Below are the code and all the weights of a small trained network. Each question names an input and a class and asks about switching units off, where a switched-off unit gives its printed mean instead of its output.

import numpy as np


def w(rows, s, z=0):
    codes = np.array(rows[::2]) - 128.0
    scale = np.full(codes.shape[1], s)
    scale[-1] = z or s
    return codes * scale


def norm(h):
    return h / np.sqrt((h * h).mean(-1, keepdims=True) + 1e-5)


def f(y):
    return np.maximum(y, 0)


def log_softmax(a):
    a = a - a.max(-1, keepdims=True)
    return a - np.log(np.exp(a).sum(-1, keepdims=True))


def net(x, mask):
    res = np.array(x, float).reshape(1, 4) / 4 @ E
    u = 0
    for l in range(3):
        y = f(norm(res) @ A[l][:, :-1].T + A[l][:, -1])
        res = res + np.where(mask[u : u + 4], y, B[l][:, -1]) @ B[l][:, :-1]
        u += 4
    return log_softmax(norm(res)[-1] @ U[:, :-1].T + U[:, -1])


A, B = {}, {}
E = w([
[134,143,195,54,112,80,123,226,79,143,203],'x0',
[113,61,190,77,36,242,136,148,40,188,51],'x1',
[145,217,120,20,5,255,119,189,41,111,143],'x2',
[69,70,234,105,130,146,109,137,128,235,36],'x3',
],0.0074)
A[0] = w([
[174,218,87,104,93,155,115,92,97,42,205,49],'0.n1',
[17,68,53,246,248,33,130,82,219,148,199,1],'0.n2',
[141,86,127,124,39,253,126,84,97,138,60,94],'0.n3',
[141,112,82,245,175,78,146,37,213,122,165,67],'0.n4',
],0.0069,0.0049)
B[0] = w([
[105,237,75,58,42,125,110,103,163,62,157,199],'0.n1',
[183,110,206,196,200,111,117,158,61,20,130,254],'0.n2',
[68,125,207,165,162,229,221,177,98,143,52,227],'0.n3',
[116,112,101,231,253,133,66,44,163,94,99,232],'0.n4',
],0.0072,0.0096)
A[1] = w([
[183,84,55,147,91,71,136,112,111,207,131,2],'1.n1',
[199,157,57,72,61,144,109,134,144,72,181,110],'1.n2',
[135,76,83,202,203,109,152,109,194,103,127,49],'1.n3',
[142,188,87,107,73,145,155,179,138,1,141,78],'1.n4',
],0.0075,0.0082)
B[1] = w([
[239,46,130,152,158,92,129,109,88,1,136,128],'1.n1',
[153,177,117,110,62,86,175,138,174,88,145,235],'1.n2',
[200,87,145,174,201,85,46,120,139,41,54,248],'1.n3',
[167,167,121,123,122,85,179,166,95,86,139,253],'1.n4',
],0.011,0.0053)
A[2] = w([
[149,145,188,95,126,6,94,152,148,205,122,4],'2.n1',
[110,92,159,121,73,254,87,137,91,168,39,68],'2.n2',
[97,112,63,199,240,108,69,33,251,143,175,111],'2.n3',
[133,58,199,92,125,25,58,147,147,153,168,56],'2.n4',
],0.0081,0.0033)
B[2] = w([
[108,132,123,168,159,78,58,115,136,191,168,148],'2.n1',
[73,44,184,148,114,176,198,146,65,140,96,255],'2.n2',
[247,83,184,201,172,80,77,28,67,66,24,248],'2.n3',
[138,114,77,69,141,82,54,132,173,204,204,166],'2.n4',
],0.012,0.0084)
U = w([
[40,43,223,82,98,240,209,179,50,208,30,157],'0',
[169,64,159,34,152,54,35,153,139,239,233,2],'1',
[138,227,37,24,10,86,201,190,172,56,211,193],'2',
[232,67,164,235,242,31,45,15,190,35,85,208],'3',
],0.011,0.0053)

Each question gives the input, the list of numbers given to net, and the class t.
The units are the neurons (one row each of A and B). Each row of codes is followed by its name. A weight is (code - 128) times the scale printed after its matrix; where a second scale follows, it is the last column's (A, B and U).
mask holds one flag per neuron, layer by layer. A switched-off neuron (its flag False) gives its mean, the last column of its row in B, instead of its output. The means were averaged over made-up inputs and are rounded, as every weight is.
A unit's drop is (log p(t) with every unit on - log p(t) with that unit switched off) / (log p(t) with every unit on - log p(t) with every unit switched off).
The circuit of an input: a set's keep is (log p(t) with only the set's units on - log p(t) with every unit switched off) / (log p(t) with every unit on - log p(t) with every unit switched off). Starting from all 12 units, units are removed one at a time, each time the one whose removal leaves the highest keep (on an exact tie, the one counted first), for as long as the keep stays at least 0.8.
units of the circuit, in order: the units of the circuit, biggest drop first
top k neurons: the k neurons with the biggest drops, biggest first
top k neurons in layer l: the k neurons of layer l with the biggest drops, biggest first
drop of u: that unit's drop, to one decimal
input [7,2,-6,0], class 1: units of the circuit, in order => (0.n4 2.n4 2.n3)
input [3,5,-5,2], class 0: top neuron in layer 0 => (0.n4)
input [-4,1,8,-1], class 0: top 2 neurons => (0.n3 2.n2)
input [6,0,1,6], class 1: top 2 neurons in layer 2 => (2.n4 2.n1)
input [6,2,-2,8], class 1: top 3 neurons => (0.n3 2.n4 2.n1)
input [2,1,-2,3], class 1: top 2 neurons in layer 0 => (0.n3 0.n4)
input [3,2,-3,6], class 1: top 2 neurons in layer 2 => (2.n4 2.n1)
input [6,5,-6,7], class 1: top 2 neurons => (0.n3 2.n4)
input [1,-5,2,-3], class 2: drop of 0.n1 => 0.6
input [-2,7,3,-6], class 0: drop of 0.n3 => 3.6
input [4,-4,5,7], class 1: drop of 0.n3 => 1.3
